[ -9  -1  19  15   3  41   0  -1  14 -10  21  -3  12 -11  -3   0   2  -2
 -14   0  12   3  -5  -3 -24   1 -10 -12   1   1]	(85):[31]
[ 10  -8  11  -3   6  20  -8   0  14 -16  36  -9   8   2  25   1  41  -7
 -66  -5 -13  -3  -8   6 -15 -13  -7  17   8   0]	(93):[36]
[ 18 -10   9  -5   2  28   2   1  -1  -6  14 -11  14  -1  15   1  41 -14
 -46 -13  -3   6  -6   2 -15  -4  -1   7  -2   7]	(93):[36]
[  2  -2   2  -4  -1   4  -6  -1  11 -13  23  -7  -3   1  17   3  19  -4
 -42  -6  -9   1  -5   2 -11 -13  -5  17   8  -6]	(93):[39]
[ 12  -6  11  -1  15  21 -11   2  11   1  31 -15   8  -4  17   1  22 -12
 -48  -2  -8  -6  -9   5  -4  -2  -6  13   1  -1]	(93):[36]
[ -6   1  18  17  -2  44   0  -1  12  -7  15  -1  10  -7  -4  -6 -10 -11
 -12   0  10   4  -3 -17 -24   0  -8  -9   0  -1]	(85):[38]
[ 13  -7  21   7   7  39 -21  -1   4   1  11 -16   9 -13  17  -3  12 -18
 -36 -11  -6  -2  -7  -4  -9  -2   2   4   0  -1]	(85):[31]
[ 10   0   9  -1   7  12 -15   2   4 -13  24 -15   2  -4  24   4  43 -16
 -50  -9 -17  -2  -5   5   5  -8   3  21   5  -6]	(93):[39]
[  1  -6  29  11   8  29   5   3  12  -1  19  -2   7   6  31   4  31   3
  -2   3  12  -8  -9  33 -19  18   9  -8   3  -1]	(94):[28]
[  3   0  13  -1   8   8 -19   2  12 -21  31 -16  -2  -6  20   3  43  -6
 -57 -10 -12   9 -17   7 -18  -9  11  21   6  -8]	(93):[36]
[  8  -7   9   0   0  28  -8   4  14 -10  44  -9   6   7  22  -4  38  -9
 -61   1 -10  -3  -6  -9  -8 -13 -22  23  12  -5]	(93):[36]
[  0   3  22  16  12   0  23   4   7 -18  59  -1   5  16  22   3  49  -4
  -3   9  11 -12  -8  23 -13  29  18 -14   3  -2]	(94):[29]
[-10   0   6   9   2  22   9  -6   4 -19   2   3  13 -10 -10  -4   0  -5
  -5   1  16   6  -1  19 -27  -1 -10 -26  -2   5]	(85):[31]
[-14   7  20  19 -14  48  -1   0  15 -25  10   1  13  -7  -1  -9   9 -17
 -18  -1  10   5  -2  -6 -17  -6 -15 -13   7  -6]	(85):[38]
[  2  -2  19   9   4   7  17   2   5  -3  34   3   3  20  26   3  40   1
  -6   9  10 -12  -8  26  -6  25  12  -6   6  -7]	(94):[29]
[ -2  -1   4   6   7  30  -4  -4  12  -6  20  -3  10 -11  -5  -5 -13  -7
 -16   2   8   1  -3   5 -16  -8 -16 -13   1   4]	(85):[38]
[ -5   0  16  13 -23  23   9  -6   4 -31   6   5  14  -2 -12  -7  17 -23
 -18  -4  15   4  -2   9 -36  -1  -1 -20   0  -3]	(85):[31]
[ -7   1   3  -6 -15 -11 -10   3  14 -19   1   8 -10  12  24   6  22   4
 -29   4  -9  -5   0  32 -13 -15  -4  22  12  -8]	(93):[36]
[  8  -1   8   1  15   2 -27   3   6  -4   9 -21   1 -13   2  -1   9 -13
 -45 -16 -12   4  -3   5  -8  -6   9  14   2  -4]	(93):[39]
[ 19  -1  23   2  30  39  -3   0  13  -8  68 -27  10  -4  33   2  64 -14
 -69  -7 -14  -1 -15 -17   2   6   0  19  -1   0]	(93):[36]
[ -8  19  25  13  32  22   6   4   4 -10  53 -14  11  -4  13   2  51   7
 -15   6  17  -2  -8  11   4  22   5  -5   1  -2]	(94):[28]
[ 14  -1  18   9   2  36 -29  -2   9  -5  -4 -18  10  -8  33   5  25 -21
 -45 -11  -8  -4  -5  30  -7 -11   2  12   6  -7]	(93):[39]
[ 16  -6  26  17   0  33   8   1   7 -15  39  -1  16   4  16  -4  42 -26
 -34  -3   9  -6 -10  20 -22  12   4 -17   3  -2]	(94):[28]
[  1 -10  12  -5 -15  19  -7  -3  14  -5   7  -3  -5  15  29   8  24   9
 -41  -2 -11   1  -6  14 -16 -18 -11  27  12  -7]	(93):[36]
